Below are the code and all the weights of a small trained network. Each question names an input and a target symbol and asks about switching units off, where a switched-off unit gives its printed mean instead of its output.

import numpy as np


def w(rows, s, z=0):
    codes = np.array(rows[::2]) - 128.0
    scale = np.full(codes.shape[1], s)
    scale[-1] = z or s
    return codes * scale


def f(y):
    return np.maximum(y, 0)


def softmax(a):
    e = np.exp(a - a.max(-1, keepdims=True))
    return e / e.sum(-1, keepdims=True)


def log_softmax(a):
    a = a - a.max(-1, keepdims=True)
    return a - np.log(np.exp(a).sum(-1, keepdims=True))


def net(x, mask):
    ids = ['Γαβδεμξσ'.index(c) for c in x.split()]
    T = len(ids)
    res = E[ids] + P[:T]
    u = 0
    for l in range(2):
        r = res
        for j in range(2):
            rows = slice(4 * j, 4 * j + 4)
            q, k, v = (r @ M[l][rows].T for M in (Q, K, V))
            z = softmax(np.where(np.tri(T) > 0, q @ k.T / 4**0.5, -1e9)) @ v
            o = O[l][rows]
            res = res + np.where(mask[u + j], z, o[:, -1]) @ o[:, :-1]
        u += 2
        y = f(res @ A[l][:, :-1].T + A[l][:, -1])
        res = res + np.where(mask[u : u + 12], y, B[l][:, -1]) @ B[l][:, :-1]
        u += 12
    return log_softmax(res[-1] @ U[:, :-1].T + U[:, -1])


Q, K, V, O, A, B = {}, {}, {}, {}, {}, {}
E = w([
[227,145,248],'Γ',
[56,65,183],'α',
[45,112,161],'β',
[92,13,121],'δ',
[40,116,197],'ε',
[2,211,31],'μ',
[58,159,108],'ξ',
[22,168,157],'σ',
],0.0068)
P = w([
[58,122,145],'0',
[166,255,80],'1',
[158,224,136],'2',
[157,198,140],'3',
[159,146,160],'4',
[160,115,157],'5',
[156,76,154],'6',
[162,25,151],'7',
],0.0076)
Q[0] = w([
[108,228,92],'L0H1',
[120,127,153],'L0H1',
[139,175,156],'L0H1',
[154,24,218],'L0H1',
[96,103,99],'L0H2',
[185,122,196],'L0H2',
[245,153,255],'L0H2',
[190,195,220],'L0H2',
],0.0076)
K[0] = w([
[138,27,155],'L0H1',
[142,144,138],'L0H1',
[178,99,146],'L0H1',
[152,241,65],'L0H1',
[94,141,127],'L0H2',
[209,178,144],'L0H2',
[214,134,141],'L0H2',
[254,67,170],'L0H2',
],0.0083)
V[0] = w([
[124,2,201],'L0H1',
[136,190,51],'L0H1',
[88,167,130],'L0H1',
[104,207,114],'L0H1',
[215,126,145],'L0H2',
[164,53,155],'L0H2',
[63,64,149],'L0H2',
[172,46,146],'L0H2',
],0.0083)
O[0] = w([
[118,29,69,28],'L0H1',
[137,253,142,146],'L0H1',
[55,140,180,227],'L0H1',
[90,182,203,243],'L0H1',
[252,144,121,53],'L0H2',
[210,87,40,25],'L0H2',
[27,33,96,131],'L0H2',
[202,100,46,3],'L0H2',
],0.0062,0.0028)
A[0] = w([
[184,117,209,206],'L0N1',
[157,109,5,140],'L0N2',
[88,118,127,200],'L0N3',
[99,146,139,94],'L0N4',
[126,103,148,227],'L0N5',
[139,80,57,107],'L0N6',
[107,141,222,252],'L0N7',
[179,185,142,216],'L0N8',
[124,170,254,254],'L0N9',
[145,99,87,125],'L0N10',
[198,187,203,186],'L0N11',
[79,62,61,143],'L0N12',
],0.0067,0.0051)
B[0] = w([
[122,90,58,172],'L0N1',
[159,212,68,129],'L0N2',
[85,97,123,173],'L0N3',
[107,153,169,143],'L0N4',
[76,92,87,169],'L0N5',
[152,132,74,129],'L0N6',
[54,137,75,235],'L0N7',
[146,65,55,169],'L0N8',
[78,152,62,252],'L0N9',
[139,152,116,129],'L0N10',
[170,75,61,182],'L0N11',
[181,2,129,141],'L0N12',
],0.0064,0.013)
Q[1] = w([
[2,36,83],'L1H1',
[14,95,78],'L1H1',
[182,148,185],'L1H1',
[92,54,73],'L1H1',
[36,99,96],'L1H2',
[41,90,84],'L1H2',
[194,230,198],'L1H2',
[231,220,178],'L1H2',
],0.0069)
K[1] = w([
[134,82,2],'L1H1',
[149,106,10],'L1H1',
[95,164,201],'L1H1',
[142,69,94],'L1H1',
[86,124,193],'L1H2',
[83,110,208],'L1H2',
[180,188,52],'L1H2',
[178,155,59],'L1H2',
],0.0091)
V[1] = w([
[199,143,102],'L1H1',
[76,198,149],'L1H1',
[206,165,99],'L1H1',
[56,152,157],'L1H1',
[68,198,189],'L1H2',
[192,36,92],'L1H2',
[177,228,60],'L1H2',
[140,254,133],'L1H2',
],0.0086)
O[1] = w([
[137,7,93,89],'L1H1',
[205,203,184,128],'L1H1',
[143,38,111,79],'L1H1',
[148,211,177,152],'L1H1',
[201,173,169,188],'L1H2',
[45,90,96,63],'L1H2',
[182,105,64,6],'L1H2',
[254,107,89,40],'L1H2',
],0.0067,0.016)
A[1] = w([
[150,233,253,146],'L1N1',
[164,147,70,138],'L1N2',
[96,125,72,201],'L1N3',
[138,77,170,241],'L1N4',
[73,95,61,165],'L1N5',
[46,66,59,150],'L1N6',
[76,97,127,180],'L1N7',
[138,119,90,95],'L1N8',
[83,208,218,192],'L1N9',
[229,148,149,90],'L1N10',
[243,146,164,79],'L1N11',
[140,112,112,254],'L1N12',
],0.0071,0.0057)
B[1] = w([
[149,2,94,238],'L1N1',
[116,100,130,136],'L1N2',
[176,211,173,163],'L1N3',
[77,209,120,140],'L1N4',
[222,175,145,175],'L1N5',
[251,158,111,193],'L1N6',
[138,191,125,177],'L1N7',
[123,41,110,131],'L1N8',
[177,21,103,253],'L1N9',
[63,155,220,148],'L1N10',
[59,158,222,150],'L1N11',
[88,223,115,142],'L1N12',
],0.0054,0.028)
U = w([
[78,98,135,89],'Γ',
[143,50,108,136],'α',
[151,78,96,251],'β',
[140,254,132,230],'δ',
[77,95,141,65],'ε',
[166,114,73,96],'μ',
[62,214,178,113],'ξ',
[148,151,205,9],'σ',
],0.0066,0.003)

Each question gives the input, a string of symbols that net reads in full, and the target symbol t.
The units are the heads (4 rows each of Q, K, V and O) and the neurons (one row each of A and B). Each row of codes is followed by its name. A weight is (code - 128) times the scale printed after its matrix; where a second scale follows, it is the last column's (O, A, B and U).
mask holds one flag per unit, layer by layer, with each layer's heads first. A switched-off unit (its flag False) gives its mean, the last column of its rows in O or B, instead of its output. The means were averaged over made-up inputs and are rounded, as every weight is.
A unit's drop is (log p(t) with every unit on - log p(t) with that unit switched off) / (log p(t) with every unit on - log p(t) with every unit switched off).
The circuit of an input: a set's keep is (log p(t) with only the set's units on - log p(t) with every unit switched off) / (log p(t) with every unit on - log p(t) with every unit switched off). Starting from the 12 units with the biggest drops (on a tie, the unit counted first), units are removed one at a time, each time the one whose removal leaves the highest keep (on an exact tie, the one counted first), for as long as the keep stays at least 0.8.
units of the circuit, in order: the units of the circuit, biggest drop first
top k neurons: the k neurons with the biggest drops, biggest first
k most important neurons of layer l: the k neurons of layer l with the biggest drops, biggest first
input α μ σ σ σ μ σ μ, target ξ: units of the circuit, in order => [L0H1, L0N12, L1H2, L1N1]
input δ μ β μ Γ μ σ ξ, target δ: units of the circuit, in order => [L1N1, L1N9, L1H2]
input α β σ Γ Γ Γ α ξ, target δ: top 4 neurons => [L1N1, L1N6, L1N9, L1N5]
input μ β σ σ, target σ: top 3 neurons => [L1N1, L1N11, L1N10]
input δ Γ ε β, target δ: top 2 neurons => [L1N1, L1N6]
input Γ β μ ε δ, target δ: units of the circuit, in order => [L1N1, L1N9, L1H2]
input ε ξ ξ Γ β ε μ β, target ξ: units of the circuit, in order => [L0H1, L0H2, L1H1]
input Γ β ε Γ, target μ: top 3 neurons => [L0N11, L0N8, L0N1]
input α σ Γ ε ξ β β σ, target ξ: top neuron => [L1N1]
input α μ σ ξ μ μ ε, target ξ: top 2 neurons => [L0N9, L0N12]
input μ ε ξ β, target σ: 3 most important neurons of layer 1 => [L1N1, L1N11, L1N10]
input μ μ ξ, target σ: 2 most important neurons of layer 1 => [L1N1, L1N11]
input μ β μ ε, target σ: 3 most important neurons of layer 1 => [L1N1, L1N11, L1N10]
input ε μ ε, target ε: top neuron => [L1N9]
input ε ξ μ, target ε: top 2 neurons => [L1N9, L1N1]
input μ δ ε α ε α, target σ: 3 most important neurons of layer 1 => [L1N11, L1N10, L1N1]
input μ μ ξ σ μ δ, target σ: top 3 neurons => [L1N1, L1N11, L1N10]
input α α α ξ σ α ξ, target ξ: 3 most important neurons of layer 1 => [L1N1, L1N7, L1N3]
input ξ μ Γ σ ε δ α, target δ: top 3 neurons => [L1N1, L1N9, L0N11]
input α σ β μ ε β σ, target ξ: top neuron => [L0N12]
input δ σ Γ Γ μ δ σ, target δ: top 3 neurons => [L1N1, L1N9, L0N12]
input β δ μ ξ σ ε ε Γ, target δ: 3 most important neurons of layer 0 => [L0N1, L0N11, L0N8]
input α ε μ μ β ε, target ξ: 3 most important neurons of layer 0 => [L0N12, L0N9, L0N7]
